Here is a tiny trained network, its code and every weight. The questions are about switching its units off for an input and a target symbol, where a switched-off unit gives its printed mean instead of its output.

import numpy as np


def w(rows, s, z=0):
    codes = np.array(rows[::2]) - 128.0
    scale = np.full(codes.shape[1], s)
    scale[-1] = z or s
    return codes * scale


def softmax(a):
    e = np.exp(a - a.max(-1, keepdims=True))
    return e / e.sum(-1, keepdims=True)


def log_softmax(a):
    a = a - a.max(-1, keepdims=True)
    return a - np.log(np.exp(a).sum(-1, keepdims=True))


def net(x, mask):
    ids = ['αβδεθλπστψ'.index(c) for c in x.split()]
    T = len(ids)
    res = E[ids] + P[:T]
    u = 0
    for l in range(2):
        r = res
        for j in range(3):
            rows = slice(2 * j, 2 * j + 2)
            q, k, v = (r @ M[l][rows].T for M in (Q, K, V))
            z = softmax(np.where(np.tri(T) > 0, q @ k.T / 2**0.5, -1e9)) @ v
            o = O[l][rows]
            res = res + np.where(mask[u + j], z, o[:, -1]) @ o[:, :-1]
        u += 3
    return log_softmax(res[-1] @ U[:, :-1].T + U[:, -1])


Q, K, V, O = {}, {}, {}, {}
E = w([
[124,124,111],'α',
[14,42,191],'β',
[155,247,117],'δ',
[84,134,210],'ε',
[182,112,122],'θ',
[101,155,5],'λ',
[114,125,116],'π',
[173,127,214],'σ',
[93,125,123],'τ',
[50,42,73],'ψ',
],0.012)
P = w([
[52,255,227],'0',
[204,115,107],'1',
[178,115,99],'2',
[172,113,96],'3',
[169,110,96],'4',
[171,111,95],'5',
[177,106,96],'6',
[175,107,96],'7',
[161,115,96],'8',
[168,118,109],'9',
],0.0068)
Q[0] = w([
[61,160,115],'0.h0',
[81,222,254],'0.h0',
[148,151,138],'0.h1',
[136,105,71],'0.h1',
[162,242,64],'0.h2',
[55,5,105],'0.h2',
],0.007)
K[0] = w([
[152,103,130],'0.h0',
[139,220,249],'0.h0',
[147,116,128],'0.h1',
[111,110,121],'0.h1',
[155,254,64],'0.h2',
[65,57,131],'0.h2',
],0.0097)
V[0] = w([
[152,22,87],'0.h0',
[117,191,183],'0.h0',
[242,101,162],'0.h1',
[209,141,148],'0.h1',
[191,164,116],'0.h2',
[128,255,68],'0.h2',
],0.0069)
O[0] = w([
[141,72,52,2],'0.h0',
[142,137,202,221],'0.h0',
[186,105,103,187],'0.h1',
[174,106,134,208],'0.h1',
[213,209,93,121],'0.h2',
[130,255,120,159],'0.h2',
],0.0062,0.00072)
Q[1] = w([
[134,125,229],'1.h0',
[111,135,107],'1.h0',
[74,88,7],'1.h1',
[95,127,215],'1.h1',
[151,54,126],'1.h2',
[156,146,248],'1.h2',
],0.014)
K[1] = w([
[10,148,145],'1.h0',
[151,92,97],'1.h0',
[151,46,79],'1.h1',
[95,152,225],'1.h1',
[106,39,181],'1.h2',
[117,197,248],'1.h2',
],0.011)
V[1] = w([
[92,157,158],'1.h0',
[227,131,147],'1.h0',
[191,108,226],'1.h1',
[237,53,198],'1.h1',
[1,86,223],'1.h2',
[112,117,145],'1.h2',
],0.0089)
O[1] = w([
[96,132,86,195],'1.h0',
[120,29,176,131],'1.h0',
[170,151,239,133],'1.h1',
[156,114,253,41],'1.h1',
[8,139,165,253],'1.h2',
[54,138,175,144],'1.h2',
],0.0073,0.0053)
U = w([
[68,5,66,143],'α',
[66,182,134,32],'β',
[128,136,126,119],'δ',
[34,50,175,131],'ε',
[190,9,162,253],'θ',
[124,108,3,126],'λ',
[115,127,130,56],'π',
[172,133,253,88],'σ',
[103,147,123,84],'τ',
[200,221,119,218],'ψ',
],0.0048,0.0043)

Each question gives the input, a string of symbols that net reads in full, and the target symbol t.
The units are the heads (2 rows each of Q, K, V and O). Each row of codes is followed by its name. A weight is (code - 128) times the scale printed after its matrix; where a second scale follows, it is the last column's (O and U).
mask holds one flag per head, layer by layer. A switched-off head (its flag False) gives its mean, the last column of its rows in O, instead of its output. The means were averaged over made-up inputs and are rounded, as every weight is.
A unit's drop is (log p(t) with every unit on - log p(t) with that unit switched off) / (log p(t) with every unit on - log p(t) with every unit switched off).
The circuit of an input: a set's keep is (log p(t) with only the set's units on - log p(t) with every unit switched off) / (log p(t) with every unit on - log p(t) with every unit switched off). Starting from all 6 units, units are removed one at a time, each time the one whose removal leaves the highest keep (on an exact tie, the one counted first), for as long as the keep stays at least 0.8.
circuit, biggest first: the units of the circuit, biggest drop first
unit that matters most: the unit with the biggest drop
heads that matter: for each layer, one digit per head in row order, 1 if its drop is at least 0.15 and else 0, layers parted by /
drop when u is switched off: that unit's drop, to one decimal
input ε β ε, target ε: circuit, biggest first : [1.h2 0.h2]
input σ δ θ δ σ π, target θ: heads that matter : 010 / 111
input τ λ σ δ λ δ σ λ θ, target λ: circuit, biggest first : [1.h1 0.h0 0.h2]
input δ λ θ, target λ: circuit, biggest first : [1.h1 0.h2 0.h0]
input ε β σ, target ε: circuit, biggest first : [1.h2 0.h0]
input ψ σ δ σ, target ψ: unit that matters most : 1.h0
input σ σ θ ε θ π τ, target θ: heads that matter : 010 / 111
input λ δ ε, target λ: circuit, biggest first : [1.h1 0.h2 0.h1 1.h2]
input θ λ π, target λ: circuit, biggest first : [1.h1 0.h0 1.h2]
input τ λ π, target λ: drop when 1.h2 is switched off : 0.2
input λ δ θ σ λ θ λ σ, target λ: drop when 1.h0 is switched off : 0.1
input σ σ σ ε σ π σ σ, target σ: drop when 0.h0 is switched off : 0.2
input σ σ σ τ θ, target θ: drop when 0.h2 is switched off : 0.1
